Group and class of each row:
[ -3.7  -4.3  24.1   2.5  19.1  -2.8   9.6   2.1 -12.7   9.1  -2.6   0.0
  17.8  -1.3  23.4  14.7   7.6 -14.6   1.2  22.5  -4.4  21.7  -4.5  11.5
  14.9]
W Pm
[ 18.0   1.0   8.6  17.9  30.3   1.3 -45.4 -14.8  -3.8  10.1   3.2  -3.0
 -13.0 -14.5   3.1  -3.9  20.0 -30.1  27.0 -16.1 -56.0   6.6  -3.4 -27.5
  12.4]
T CP
[ -6.5 -24.4   9.0 -18.9  -1.5  12.1   0.3  12.6 -11.6  22.0  -3.9   4.7
   3.6   8.7  21.2   2.6  -5.0 -24.9  -9.7  29.3   6.9  -1.8   8.6  25.5
 -13.4]
W Hh
[-15.5   6.1   3.0   6.0  27.7 -11.7 -17.3 -19.3   0.6   5.9 -17.6  -8.7
   3.9  21.1   9.7 -13.9  11.9 -29.3   2.3 -10.1 -11.6   0.7 -10.5   4.7
  -2.6]
W Hh
[ -2.0  -5.6  24.8   4.9 -31.1 -25.7   8.1   3.1  -2.0  33.5   5.8 -10.9
  11.3   4.1   8.5   9.4   6.7  34.0 -45.6   8.9   5.9  -2.0 -19.8   7.7
  -0.5]
W Pm
[  9.0  -0.3   7.7   5.9   7.7   1.5 -22.9 -16.7  15.5  32.2  17.7  -2.5
 -16.9  -9.2  -4.0  -0.4  -0.2  -5.8  -9.2 -15.1 -25.2  -9.3   5.2 -41.5
  28.0]
T CP
[ 10.4   6.4   5.6 -10.7 -24.3   1.3 -31.3  -5.3  10.4  39.0  10.4  -5.1
   5.8  -6.0 -38.2  31.6  -5.0  31.9   5.3 -19.9  -3.8   4.8  -4.7 -25.4
  36.2]
T Ls
[  0.2   5.5   3.3  13.1  -0.5 -14.6 -21.1 -22.0   1.9 -19.9   5.3  -2.2
  -1.5  -3.1 -12.5  11.1  17.2   6.6  28.5  -0.9 -19.0   8.6   0.4  -4.6
  12.9]
T Ls
[ 14.2  -3.9  12.4  -7.5 -25.3  26.3  11.2   9.6   2.6  15.5  -4.3  -6.7
  22.8   5.1 -20.3  -5.9  17.5  -6.4 -26.8 -16.4   8.5  -0.2 -26.0  40.3
   7.3]
W Rz
[ -3.8   8.2 -24.3  -9.6  10.4  -4.6 -14.9   0.8 -14.4 -12.5  -9.3  10.5
   8.3   8.4  13.4   0.0   9.0 -12.4   5.4  15.1 -28.5   2.4   6.3  -2.3
  -6.8]
W Hh
[ -4.1   1.5  13.6  14.6  19.6 -12.8 -19.1 -24.9 -17.4   7.1   7.0   0.9
   1.2  23.2  14.0 -24.7  36.2 -56.0  -3.3  -1.0 -29.3  24.4 -14.6   9.5
  -0.7]
W Hh
[ -4.4 -11.5  36.2  -7.9 -38.3  10.3 -19.2   1.5  -6.9  53.1  14.2  -9.5
  12.9  19.4  39.3   1.2   6.7 -50.2 -43.4  -6.6  10.8 -36.1 -46.2  33.1
 -20.6]
W Pm
[  4.0  12.4  27.0  -4.9 -17.2 -10.4  -3.5  -9.0  -2.7  29.6  -9.7   0.3
  16.6  15.0  -6.1 -10.8  14.6 -58.0  -5.7 -18.8 -22.3 -18.7 -52.8  36.9
   9.2]
W Rz
[ -7.5   4.7  11.6  -2.0  -2.9   4.1 -54.8 -18.4   0.8  28.2  15.4 -15.8
   3.1  -4.3  -5.0  -5.7   0.0 -21.2   2.0 -20.9 -35.2  -6.5   5.4   5.0
  20.0]
T Bg
[ -6.8   3.7   4.7 -18.8 -30.2 -30.0  25.7   3.9  12.6  34.4  -8.3  -3.6
  13.9  15.6  13.6  -1.3 -10.2 -26.5 -28.7  -7.4  13.4   2.3  -3.2 -20.9
 -19.5]
W Pm
[ -6.1 -17.7  28.7  14.4  21.8  13.7   0.2  20.7 -30.4  19.5   5.5  -6.0
   7.9  13.3  33.2 -15.9  16.5  -4.6  -8.5   6.6  17.7  20.4 -12.3  17.4
 -13.2]
W Pm
[  8.9   4.8   3.1  -1.0  16.5 -16.4 -47.0 -28.2  -3.8  12.8   0.1   2.3
 -16.9   2.7  -1.6  -7.2   9.4  -5.1  17.2  -5.6 -28.9 -11.1 -15.4 -13.9
  17.1]
T Bg
[ 17.5   9.6  -0.4  -4.6  24.4 -32.3 -68.2 -14.7  -2.2  11.9  -9.1  -7.0
  -8.4   2.9   3.2  -1.4   6.2  16.5  17.5  16.6 -30.7   8.3  13.4 -30.0
  -8.1]
T CP
[ -4.7 -20.1  28.3 -21.7 -80.6  18.4   9.6   3.5  19.7  56.6  27.5 -20.0
   8.6   1.7  11.3   0.2   3.1 -57.3 -74.4  -5.2  47.9 -22.4 -17.8  50.7
  -4.1]
W Pm
[  3.0  -6.2  27.6   1.0 -40.7  -7.9  17.4  10.9   4.1  37.6  24.6 -12.8
  25.0  15.5  -5.4   4.9   3.1 -18.4 -25.4 -11.0  15.2   3.5 -34.7  27.7
  24.3]
W Rz
[ -3.3   1.7  12.5   1.9  -8.4 -21.9  12.1  -8.2   0.9  20.4   3.3  -5.6
  -8.8  18.4   6.2 -21.2 -14.3 -45.2 -12.2  -1.6 -26.8 -16.0   2.6  -1.8
   3.2]
W Hh
[ -3.4   3.0  26.6  -0.9 -34.4 -17.7  -2.7 -25.1 -11.3  57.1  16.0 -21.8
  13.4  36.1  22.6 -21.7  10.6 -79.7 -19.1 -20.3 -14.1  -7.6 -47.7  32.3
   7.5]
W Pm
[ -6.5  10.7  16.9  -7.1 -13.5   0.4  -0.4 -13.5  11.8  23.0   6.2  12.5
   3.8  12.4   6.6 -12.2  -3.4 -30.9 -29.1 -23.8   3.1 -16.4 -14.9  13.0
  -6.7]
W Pm
[ -2.2  -2.1   8.5  -8.4 -22.5 -22.1  -0.1 -23.6   3.6  23.4 -31.4   0.5
  -0.1  15.1  -4.2   3.5  -3.3 -23.6 -12.7  -3.7 -11.6 -14.3 -15.2  55.4
   9.2]
W Hh

Group and class of each row:
[-29.3  28.6  57.9  -4.6 -13.7  -2.0  -9.5   8.1  41.9 -16.4  -7.5  21.9
  21.8 -36.8  36.3  53.8 -23.9 -16.1   4.5  18.3   0.9   7.4  27.6  38.9
  16.5]
X <62>
[-15.9  11.3 -15.6  -6.5  25.9  -3.8 -37.1 -26.5  53.2 -19.0   6.9 -31.0
 -18.2  28.7 -11.1  -1.3   2.1  -3.6  -4.6   5.9  15.0 -32.7   1.1  51.5
  16.5]
V <77>
[  5.5   3.7 -27.3  -5.8  32.1   3.7 -13.5  11.3 -23.9  -5.3 -17.2 -22.1
  13.0  19.3  10.6 -34.1   9.3   0.4   2.0  13.5 -11.7 -13.6  22.8  21.1
  45.7]
Q <67>
[-18.8   6.9  18.7  24.1 -22.9   1.1  16.9  -2.6  32.5  12.3   4.8 -24.6
  37.7 -33.8  37.8  36.1 -15.9 -49.6  -8.3  10.4  -9.8 -25.2  33.1  16.2
  33.8]
X <56>
[ 10.7  21.6   3.9  -4.1 -21.4   3.1 -36.4 -13.8  35.8  24.1   5.8  12.5
  51.3 -25.7  30.1   0.4 -38.2 -10.7   7.1   0.9   5.4 -25.2   1.9  48.8
  -4.5]
V <58>
[-13.5   4.5 -11.1  -2.0  24.2  11.7 -66.8  -8.1  -6.3   4.8   1.1   2.7
  23.6 -21.8   6.9  27.1  20.8  -8.5  -5.3  19.3   8.2 -18.2  28.8  77.7
  34.2]
Q <67>
